Below are the code and all the weights of a small trained network. Each question names an input and a class and asks about switching units off, where a switched-off unit gives its printed mean instead of its output.

import numpy as np


def w(rows, s, z=0):
    codes = np.array(rows[::2]) - 128.0
    scale = np.full(codes.shape[1], s)
    scale[-1] = z or s
    return codes * scale


def f(y):
    return y / 2 * (1 + np.tanh(0.7978845608 * (y + 0.044715 * y**3)))


def log_softmax(a):
    a = a - a.max(-1, keepdims=True)
    return a - np.log(np.exp(a).sum(-1, keepdims=True))


def net(x, mask):
    res = np.array(x, float).reshape(1, 6) / 4 @ E
    y = f(res @ A[0][:, :-1].T + A[0][:, -1])
    res = res + np.where(mask, y, B[0][:, -1]) @ B[0][:, :-1]
    return log_softmax(res[-1] @ U[:, :-1].T + U[:, -1])


A, B = {}, {}
E = w([
[193,50,91,66],'x0',
[125,108,125,152],'x1',
[127,121,127,136],'x2',
[129,133,127,121],'x3',
[181,179,23,178],'x4',
[245,124,207,157],'x5',
],0.011)
A[0] = w([
[106,57,110,76,191],'n0',
[99,109,120,147,125],'n1',
[145,137,173,127,165],'n2',
[63,162,196,67,171],'n3',
[179,88,54,112,108],'n4',
[160,154,47,155,205],'n5',
[98,187,136,210,228],'n6',
[125,175,111,179,100],'n7',
[164,185,104,189,146],'n8',
[60,125,58,121,255],'n9',
[183,127,189,140,201],'n10',
[195,75,153,144,168],'n11',
[88,150,205,121,134],'n12',
[52,90,71,117,253],'n13',
[211,160,167,143,191],'n14',
[64,109,185,148,198],'n15',
[131,112,66,97,214],'n16',
[164,98,169,68,116],'n17',
[181,112,54,83,133],'n18',
[87,157,89,102,164],'n19',
[138,248,118,180,104],'n20',
[160,119,165,215,97],'n21',
[124,49,142,60,121],'n22',
[79,145,195,164,164],'n23',
],0.014,0.0054)
B[0] = w([
[119,91,252,82,217],'n0',
[74,150,164,141,143],'n1',
[219,96,75,144,171],'n2',
[152,182,183,187,229],'n3',
[167,198,212,254,198],'n4',
[39,211,89,133,224],'n5',
[24,177,51,99,232],'n6',
[68,14,80,92,170],'n7',
[49,105,71,119,200],'n8',
[41,194,196,80,252],'n9',
[187,87,19,219,218],'n10',
[133,106,77,163,207],'n11',
[178,173,156,171,203],'n12',
[15,162,236,52,252],'n13',
[92,87,38,172,222],'n14',
[205,213,193,145,216],'n15',
[142,193,204,112,203],'n16',
[161,65,169,181,188],'n17',
[168,229,205,204,204],'n18',
[66,133,158,96,191],'n19',
[127,40,66,77,215],'n20',
[109,151,95,136,184],'n21',
[128,5,149,71,212],'n22',
[159,249,106,221,209],'n23',
],0.0063,0.012)
U = w([
[82,219,214,192,175],'0',
[248,224,64,223,171],'1',
[46,159,93,42,131],'2',
[96,93,16,146,196],'3',
[102,61,226,34,130],'4',
[179,1,139,197,2],'5',
],0.0083,0.0015)

Each question gives the input, the list of numbers given to net, and the class t.
The units are the neurons (one row each of A and B). Each row of codes is followed by its name. A weight is (code - 128) times the scale printed after its matrix; where a second scale follows, it is the last column's (A, B and U).
mask holds one flag per neuron, in row order. A switched-off neuron (its flag False) gives its mean, the last column of its row in B, instead of its output. The means were averaged over made-up inputs and are rounded, as every weight is.
A unit's drop is (log p(t) with every unit on - log p(t) with that unit switched off) / (log p(t) with every unit on - log p(t) with every unit switched off).
The circuit of an input: a set's keep is (log p(t) with only the set's units on - log p(t) with every unit switched off) / (log p(t) with every unit on - log p(t) with every unit switched off). Starting from the 12 units with the biggest drops (on a tie, the unit counted first), units are removed one at a time, each time the one whose removal leaves the highest keep (on an exact tie, the one counted first), for as long as the keep stays at least 0.8.
units of the circuit, in order: the units of the circuit, biggest drop first
most important unit: the unit with the biggest drop
top k neurons: the k neurons with the biggest drops, biggest first
drop when u is switched off: that unit's drop, to one decimal
input [0,-1,5,1,-8,3], class 1: top 2 neurons => [n23, n15]
input [1,-6,-8,2,-8,-5], class 4: units of the circuit, in order => [n22]
input [-7,-4,6,-3,0,1], class 1: units of the circuit, in order => [n13, n9, n0]
input [3,7,-8,7,0,-5], class 4: units of the circuit, in order => [n23, n0, n6]
input [4,3,3,8,7,0], class 0: units of the circuit, in order => [n10, n5]
input [8,7,2,0,-3,1], class 5: units of the circuit, in order => [n9, n17]
input [1,-2,-4,-8,2,3], class 1: top 2 neurons => [n22, n13]
input [-1,-3,-7,-5,1,-5], class 2: top 3 neurons => [n4, n18, n23]
input [0,4,-5,5,8,-7], class 2: top 2 neurons => [n20, n7]
input [8,-3,0,6,8,0], class 0: top 2 neurons => [n10, n5]
input [7,5,-3,0,1,-3], class 0: top 2 neurons => [n4, n18]
input [0,-2,-4,8,8,4], class 3: top 2 neurons => [n8, n20]
input [8,1,3,-8,-1,1], class 5: drop when n17 is switched off => 0.0
input [2,-5,3,-6,-5,-5], class 4: drop when n22 is switched off => 0.1
input [3,7,0,-5,0,0], class 4: drop when n10 is switched off => 0.2
input [0,-7,-5,8,8,0], class 2: most important unit => n20
